Below is a small trained network, with its code and all its weights. Each question gives an input and a target symbol and asks what happens when units are switched off, that is, made to give their printed mean instead of their output.

import numpy as np


def w(rows, s, z=0):
    codes = np.array(rows[::2]) - 128.0
    scale = np.full(codes.shape[1], s)
    scale[-1] = z or s
    return codes * scale


def norm(h):
    return h / np.sqrt((h * h).mean(-1, keepdims=True) + 1e-5)


def f(y):
    return y / 2 * (1 + np.tanh(0.7978845608 * (y + 0.044715 * y**3)))


def softmax(a):
    e = np.exp(a - a.max(-1, keepdims=True))
    return e / e.sum(-1, keepdims=True)


def log_softmax(a):
    a = a - a.max(-1, keepdims=True)
    return a - np.log(np.exp(a).sum(-1, keepdims=True))


def net(x, mask):
    ids = ['Σζμξτφψ'.index(c) for c in x.split()]
    T = len(ids)
    res = E[ids] + P[:T]
    r = norm(res)
    for j in range(3):
        rows = slice(2 * j, 2 * j + 2)
        q, k, v = (r @ M[0][rows].T for M in (Q, K, V))
        z = softmax(np.where(np.tri(T) > 0, q @ k.T / 2**0.5, -1e9)) @ v
        o = O[0][rows]
        res = res + np.where(mask[j], z, o[:, -1]) @ o[:, :-1]
    y = f(norm(res) @ A[0][:, :-1].T + A[0][:, -1])
    res = res + np.where(mask[3:27], y, B[0][:, -1]) @ B[0][:, :-1]
    return log_softmax(norm(res)[-1] @ U[:, :-1].T + U[:, -1])


Q, K, V, O, A, B = {}, {}, {}, {}, {}, {}
E = w([
[133,104,88,62],'Σ',
[161,116,111,146],'ζ',
[124,253,110,153],'μ',
[154,116,158,124],'ξ',
[152,117,161,122],'τ',
[130,149,91,100],'φ',
[90,69,117,142],'ψ',
],0.004)
P = w([
[5,144,195,149],'0',
[169,92,29,123],'1',
[165,86,57,123],'2',
[189,93,79,129],'3',
[187,97,98,140],'4',
[177,109,125,158],'5',
[177,115,126,153],'6',
[176,124,136,165],'7',
[174,121,120,155],'8',
],0.0012)
Q[0] = w([
[2,167,162,100],'H0',
[166,118,49,56],'H0',
[246,86,190,244],'H1',
[215,139,26,56],'H1',
[186,135,234,220],'H2',
[28,156,50,34],'H2',
],0.0073)
K[0] = w([
[115,126,98,62],'H0',
[178,116,112,154],'H0',
[3,145,144,97],'H1',
[171,129,191,154],'H1',
[47,163,152,75],'H2',
[218,118,73,173],'H2',
],0.011)
V[0] = w([
[154,98,151,210],'H0',
[125,80,122,26],'H0',
[158,113,253,81],'H1',
[137,173,36,66],'H1',
[98,192,86,217],'H2',
[45,123,174,35],'H2',
],0.0036)
O[0] = w([
[59,116,134,120,239],'H0',
[178,162,143,211,136],'H0',
[183,124,196,3,1],'H1',
[94,168,98,139,85],'H1',
[175,163,182,230,129],'H2',
[173,174,18,88,82],'H2',
],0.004,0.00076)
A[0] = w([
[118,124,137,133,122],'N0',
[99,119,179,169,156],'N1',
[109,208,85,123,149],'N2',
[107,110,144,133,118],'N3',
[184,91,133,145,54],'N4',
[76,86,163,143,109],'N5',
[92,104,148,137,117],'N6',
[159,138,175,8,5],'N7',
[125,128,126,130,124],'N8',
[132,121,127,129,115],'N9',
[2,60,174,150,108],'N10',
[118,131,110,161,100],'N11',
[123,251,121,181,129],'N12',
[133,116,103,133,95],'N13',
[133,132,180,124,142],'N14',
[148,113,120,121,118],'N15',
[85,149,129,117,101],'N16',
[124,239,127,126,101],'N17',
[106,94,131,121,98],'N18',
[171,83,108,119,105],'N19',
[116,132,109,157,100],'N20',
[139,127,127,121,131],'N21',
[139,108,146,127,113],'N22',
[121,130,121,179,124],'N23',
],0.0067,0.0028)
B[0] = w([
[140,123,121,130,128],'N0',
[152,103,93,105,166],'N1',
[75,134,125,124,168],'N2',
[143,119,113,141,134],'N3',
[149,187,109,163,120],'N4',
[156,100,56,162,166],'N5',
[149,114,104,146,145],'N6',
[148,48,158,48,145],'N7',
[130,127,131,126,128],'N8',
[128,133,129,134,125],'N9',
[156,90,1,185,252],'N10',
[140,121,152,102,143],'N11',
[68,50,195,153,211],'N12',
[118,147,153,123,131],'N13',
[119,126,82,108,122],'N14',
[103,149,131,144,130],'N15',
[130,141,126,146,117],'N16',
[60,110,112,187,161],'N17',
[135,124,129,159,137],'N18',
[95,166,135,151,150],'N19',
[139,117,160,96,141],'N20',
[112,132,122,132,127],'N21',
[124,132,113,147,124],'N22',
[164,112,151,84,164],'N23',
],0.0049,0.0034)
U = w([
[39,221,57,71,56],'Σ',
[154,78,29,190,159],'ζ',
[209,78,236,219,3],'μ',
[143,91,164,65,148],'ξ',
[147,95,165,69,123],'τ',
[6,112,191,185,175],'φ',
[186,250,156,164,151],'ψ',
],0.011,0.0036)

Each question gives the input, a string of symbols that net reads in full, and the target symbol t.
The units are the heads (2 rows each of Q, K, V and O) and the neurons (one row each of A and B). Each row of codes is followed by its name. A weight is (code - 128) times the scale printed after its matrix; where a second scale follows, it is the last column's (O, A, B and U).
mask holds one flag per unit, heads first, then neurons. A switched-off unit (its flag False) gives its mean, the last column of its rows in O or B, instead of its output. The means were averaged over made-up inputs and are rounded, as every weight is.
A unit's drop is (log p(t) with every unit on - log p(t) with that unit switched off) / (log p(t) with every unit on - log p(t) with every unit switched off).
The circuit of an input: a set's keep is (log p(t) with only the set's units on - log p(t) with every unit switched off) / (log p(t) with every unit on - log p(t) with every unit switched off). Starting from the 12 units with the biggest drops (on a tie, the unit counted first), units are removed one at a time, each time the one whose removal leaves the highest keep (on an exact tie, the one counted first), for as long as the keep stays at least 0.8.
circuit, biggest first: the units of the circuit, biggest drop first
k most important neurons: the k neurons with the biggest drops, biggest first
which heads matter: for each layer, one digit per head in row order, 1 if its drop is at least 0.15 and else 0, layers parted by /
drop of u: that unit's drop, to one decimal
input μ ξ ζ, target μ: circuit, biggest first -> H2; N10
input ζ τ φ, target τ: circuit, biggest first -> H1; N10
input ξ Σ ψ Σ ψ ψ ψ μ τ, target ξ: circuit, biggest first -> H2; N10
input ψ ψ ψ ψ ψ τ Σ, target τ: circuit, biggest first -> H1
input τ ψ ψ ψ ζ, target τ: circuit, biggest first -> H1; N10
input ψ φ τ, target ψ: which heads matter -> 000
input ψ μ μ ξ ψ τ, target ψ: which heads matter -> 001
input ψ μ ψ ψ ψ μ ψ Σ, target Σ: which heads matter -> 010
input μ ψ μ μ Σ μ ζ, target μ: which heads matter -> 001
input ξ ζ ψ μ φ μ ζ Σ ζ, target ξ: 2 most important neurons -> N7; N10
input φ μ τ ζ ψ μ ξ ζ, target φ: which heads matter -> 011
input μ μ μ ξ, target μ: which heads matter -> 011
input φ Σ ψ ψ ψ ψ τ, target φ: which heads matter -> 011
input τ ψ ζ ζ, target τ: circuit, biggest first -> H1
input ξ μ Σ φ ψ ξ, target ξ: which heads matter -> 010
input ζ ψ τ Σ, target τ: drop of H1 -> 0.5
input μ μ ζ τ, target μ: drop of H1 -> 0.2
input ψ ψ ξ ψ μ μ ξ ψ Σ, target ξ: drop of H1 -> 0.4
